Each row has a name. Each piece below is followed by the name of the row it came from, unless a question asks for something else. Each question is about the rows just above it.

[125 117 172 173 166 108 136 149  94] = pelup
[101 131 110 128 128 136 136 138 127] = lemu
[125 129 172 117 136 166 173 108  94] = bigev
[ 71 137  92  78 116 151 128 137  44] = gafaz
[128 141 128 121 126 114 120 128 136] = beb
[135 128 120 126 128 114 141 128 121] = pomo
[118 192 133 175  79 165 123 183 128] = koban
Which row holds these entries in another order? [ 94 108 117 125 129 136 166 172 173] | bigev
Which row holds these entries in another order? [114 120 121 126 128 128 128 135 141] | pomo
The row with [118 192 133 175  79 165 123 183 128] is | koban
How many entries does [125] have? | 1
Shared by pomo and lemu: | [128]

[123 137 122 123 129 131 144 148]  koban
[123 123 148 137 145 131 122 129]  sefuz
[ 98 149 177  91 129  98 119 140]  gafaz
[123 137 122 123 129 131 130 124]  bigev
[124 123 129 138 127 131 123 122]  Geko
Count the entries of [123 123 148 137 145 131]: | 6
Put [ 91  98  98 119 129 140 149 177] back in order: which row is it? | gafaz
Which row holds these entries in another order? [122 137 145 148 123 129 123 131] | sefuz
Number of entries in [123 137 122]: | 3
Which row holds these entries in another order? [123 122 137 144 123 131 148 129] | koban
Number of entries in [123 137 122 123 129]: | 5
What comes right after [119] in the named rows? | [140]

[199  63 174 133] = gafaz
[177 109 104 135] = lemu
[185  90 147 135] = Geko
[199 187 152  70] = koban
[106 156  97 183] = rubub
[134 228 196 134] = nel
[174  74 112  99] = vofo
[ 63 198 174 133] = pomo
[228 135 196 134] = pelup
[152 187  70 199] is which row reordered? | koban
Put [228 196 134 134] back in order: which row is it? | nel
Put [ 63 133 174 199] back in order: which row is it? | gafaz
The one value in koban and gafaz: | [199]
Put [134 196 135 228] back in order: which row is it? | pelup
Number of entries in [185  90]: | 2
What comes right after [152] in the named rows? | [70]

[135 122  97 120 110 141 114 105  90 153 123 133 119 109 142 122 124 136
 114  96 129 107 125  96 118 125  94 114 132 112 116 141 132 122 108  99
 148] = pomo
[148  87 167 177  88 109  80  80 154 139  73  62 173 123 160 109 167  63
  50  75 172  91 171 117 173 182  82  94  61  58  62  74  67 124  94  91
 128] = beb
[142  93 152 162  85 118  88  97 146 132  87  75 157 110 155 105 145  80
  70  88 161 107 151 112 154 160  82  88  77  78  76  80  79 127  91  95
 119] = vofo
[151  80 169 179  88 110  74  79 154 137  76  62 176 123 160 102 165  59
  49  73 174  92 172 123 175 179  84  94  61  57  58  70  69 117  90  87
 126] = Geko
[136 118 124 131 124 133 116 116 119 137 131 130 131 126 135 119 129 125
 120  82 133 120 133 127 131 128 121 125 129 121 117 130 132 116 118 114
 135] = pelup
[ 83 167  81  62 158 124 172 167 104  92 159 169  64 121  78 149  80 177
 193 175  65 154  68 120  67  69 162 151 172 182 186 162 162 135 158 166
 101] = sefuz
[123 125 158 148 106 112 127 136 168 110  99  88 143 121 135 129 137 101
 108  81 142 136 135 125 141 149 116 105  93 116 116  89  88 150 122 137
 103] = gafaz
[128  55 103 182 159  73  73 167 182  74  70  59  67  53 106 130 140 101
  73 120 108 178 144  96 140 105  69 191 131 132 145  79 107 170 115 125
 117] = rubub
[ 65 165 140  98 147  67 173 154 160  67  83  89 100 142  69 170 129 113
 136 174  81 128 104 123 105 129 158 141  90 132 161 104  83 166 177 189
  82] = bigev
[ 93 153 119  97 171  85 146 103 110 118 104 126 108 169  84 167 154 123
 120 126  89  83 134 131 122 140 160 173 115 112 143 152 123 122 174 153
 141] = nel
[182  73 120 167  67 178  70 103 108 170 140 125 159  79 191  69 115 117
  96  73 182 132 140 106 145 128  60  73 131 101  74 107 130 105  53  55
 144] = koban
Where do [142  93 152 162  85 118  88  97 146 132  87  75 157 110 155 105 145  80
  70  88 161 107 151 112 154 160  82  88  77  78  76  80  79 127  91  95
 119] appear? | vofo
asked: [128  55 103 182 159  73  73 167 182  74  70  59  67  53 106 130 140 101
  73 120 108 178 144  96 140 105  69 191 131 132 145  79 107 170 115 125
 117] | rubub
Number of entries in [ 65 165 140  98 147  67 173 154 160  67  83  89 100 142  69 170 129 113
 136 174  81 128 104 123 105 129 158 141  90 132 161 104  83 166 177 189
  82]: | 37
Put [ 53  55  60  67  69  70  73  73  73  74  79  96 101 103 105 106 107 108
 115 117 120 125 128 130 131 132 140 140 144 145 159 167 170 178 182 182
 191] back in order: which row is it? | koban

[ 78 141  77 133 173] = gafaz
[170 185 179 114  77] = bigev
[145  77 134 173 141] = beb
[165  43 172  84  42] = koban
[180 154  78 102  43] = lemu
[ 78 153 102  43 180] = pelup
The entry that follows [114]: | [77]
Shared by koban and lemu: | [43]
How many entries does [ 78 153 102  43 180] have? | 5
Put [173 133  77 141  78] back in order: which row is it? | gafaz
Shared by beb and bigev: | [77]
Put [ 43 102  78 154 180] back in order: which row is it? | lemu

[104 178 158  90 201 111 155 124 102 156 163  82 126] = sefuz
[104 201  82 156 154 111 124 178 163 158 126 102  90] = Geko
[104  36 155 107 156 117 118 125 117 127  93 211 130] = gafaz
asked: [104 178 158  90 201 111 155 124 102 156 163  82 126] | sefuz
What comes right after [154] in the named rows? | [111]
Number of entries in [104 178 158  90 201 111 155]: | 7
[126 102 155 158  90 201  82 156 111 104 163 178 124] is which row reordered? | sefuz
Number of entries in [104 178 158  90 201 111 155 124 102 156 163  82]: | 12
The row with [104 201  82 156 154 111 124 178 163 158 126 102  90] is | Geko

[126 160 135 108 148 122 128 129 110 122 112 126]  rubub
[124 228 153  64 196  97 129  96  75 107  68 133]  vofo
[134 228  68 132 153  97 129  64 107 129 122  75]  gafaz
Which row holds these entries in another order? [ 68 133 124 228 153  64 196  97 129  96  75 107] | vofo
Shared by rubub and vofo: | [129]
What comes right after [128] in the named rows? | [129]
Number of entries in [124 228 153  64 196  97 129  96  75 107  68 133]: | 12
Right after [124] comes | [228]
Number of entries in [134 228  68 132 153  97 129]: | 7
The entry that follows [134]: | [228]

